Below are the code and all the weights of a small trained network. Each question names an input and a class and asks about switching units off, where a switched-off unit gives its printed mean instead of its output.

import numpy as np


def w(rows, s, z=0):
    codes = np.array(rows[::2]) - 128.0
    scale = np.full(codes.shape[1], s)
    scale[-1] = z or s
    return codes * scale


def f(y):
    return y / 2 * (1 + np.tanh(0.7978845608 * (y + 0.044715 * y**3)))


def log_softmax(a):
    a = a - a.max(-1, keepdims=True)
    return a - np.log(np.exp(a).sum(-1, keepdims=True))


def net(x, mask):
    res = np.array(x, float).reshape(1, 7) / 4 @ E
    y = f(res @ A[0][:, :-1].T + A[0][:, -1])
    res = res + np.where(mask, y, B[0][:, -1]) @ B[0][:, :-1]
    return log_softmax(res[-1] @ U[:, :-1].T + U[:, -1])


A, B = {}, {}
E = w([
[86,90,129,145,247,70,123,124],'x0',
[255,51,137,142,147,110,125,134],'x1',
[79,33,134,202,57,70,125,126],'x2',
[153,201,125,218,133,62,130,125],'x3',
[129,128,125,126,130,128,126,126],'x4',
[127,129,121,127,129,127,124,122],'x5',
[128,129,121,124,125,124,123,122],'x6',
],0.0045)
A[0] = w([
[179,157,138,110,15,155,125,121,96],'N0',
[178,156,135,114,18,160,127,121,96],'N1',
[97,68,134,176,78,111,125,122,95],'N2',
[223,81,145,136,138,118,126,126,82],'N3',
[224,80,128,131,140,121,125,121,97],'N4',
[223,80,125,133,140,121,125,126,95],'N5',
[102,98,138,126,227,82,115,118,99],'N6',
[176,195,127,83,186,167,120,127,105],'N7',
[133,131,129,111,119,94,141,117,254],'N8',
[11,191,126,124,105,136,118,112,91],'N9',
[98,70,136,173,78,107,120,127,96],'N10',
[96,95,123,132,220,95,126,110,87],'N11',
[103,70,136,174,80,108,120,120,88],'N12',
[91,31,149,33,134,191,134,134,97],'N13',
[180,195,136,82,187,166,123,119,107],'N14',
[169,219,152,230,144,74,135,133,81],'N15',
[138,138,128,134,102,142,141,148,50],'N16',
],0.011,0.0069)
B[0] = w([
[108,101,127,145,252,123,136,141,186],'N0',
[110,101,126,142,250,119,133,143,185],'N1',
[149,74,128,111,79,109,176,129,158],'N2',
[87,205,119,57,118,132,145,129,154],'N3',
[83,202,129,66,109,145,129,141,161],'N4',
[84,200,131,60,116,142,134,129,159],'N5',
[123,92,128,132,250,144,139,144,166],'N6',
[135,46,130,119,61,94,180,130,185],'N7',
[132,80,143,114,99,188,31,139,253],'N8',
[98,235,128,2,117,139,150,143,195],'N9',
[150,76,126,113,80,115,181,126,158],'N10',
[107,107,126,141,226,123,143,158,155],'N11',
[133,78,127,116,82,93,179,130,152],'N12',
[177,226,124,244,91,92,112,89,183],'N13',
[128,43,126,124,53,95,175,131,187],'N14',
[171,219,120,227,103,107,125,83,178],'N15',
[119,160,138,151,164,62,191,153,105],'N16',
],0.023,0.0056)
U = w([
[63,200,128,34,110,157,135,146,91],'0',
[152,28,131,120,68,87,187,138,97],'1',
[110,92,123,163,255,126,127,166,87],'2',
[134,110,136,130,112,161,74,129,254],'3',
[179,191,113,217,107,96,100,76,77],'4',
],0.0068,0.0092)

Each question gives the input, the list of numbers given to net, and the class t.
The units are the neurons (one row each of A and B). Each row of codes is followed by its name. A weight is (code - 128) times the scale printed after its matrix; where a second scale follows, it is the last column's (A, B and U).
mask holds one flag per neuron, in row order. A switched-off neuron (its flag False) gives its mean, the last column of its row in B, instead of its output. The means were averaged over made-up inputs and are rounded, as every weight is.
A unit's drop is (log p(t) with every unit on - log p(t) with that unit switched off) / (log p(t) with every unit on - log p(t) with every unit switched off).
unit that matters most: the unit with the biggest drop
top k neurons: the k neurons with the biggest drops, biggest first
drop when u is switched off: that unit's drop, to one decimal
input [-2,-1,1,-7,3,4,0], class 4: unit that matters most => N13
input [-4,4,-3,7,1,-2,-2], class 4: top 2 neurons => [N15 N9]
input [7,0,6,-1,5,1,6], class 2: top 4 neurons => [N6 N11 N14 N7]
input [0,6,-7,-5,3,-5,0], class 1: top 2 neurons => [N14 N7]
input [8,-2,7,2,1,-2,0], class 2: top 2 neurons => [N6 N11]
input [-2,4,-7,2,-7,6,1], class 1: top 2 neurons => [N14 N7]
input [8,8,-8,4,4,0,0], class 0: top 2 neurons => [N4 N5]
input [-5,6,5,-7,-1,3,-6], class 4: top 2 neurons => [N13 N9]
input [6,3,-3,3,8,8,4], class 2: top 3 neurons => [N6 N11 N9]
input [7,0,-2,-6,-6,-5,6], class 2: top 3 neurons => [N6 N11 N15]
input [-8,2,6,1,-1,-3,8], class 2: top 2 neurons => [N0 N1]
input [6,6,-6,8,8,3,4], class 4: top 2 neurons => [N15 N9]
input [0,7,7,-5,-3,3,7], class 0: drop when N3 is switched off => 0.6
input [0,8,5,1,1,5,8], class 0: drop when N2 is switched off => 0.0
input [-1,6,6,-3,5,0,3], class 0: drop when N3 is switched off => 0.5
input [6,-7,5,-4,1,-2,-6], class 0: unit that matters most => N9
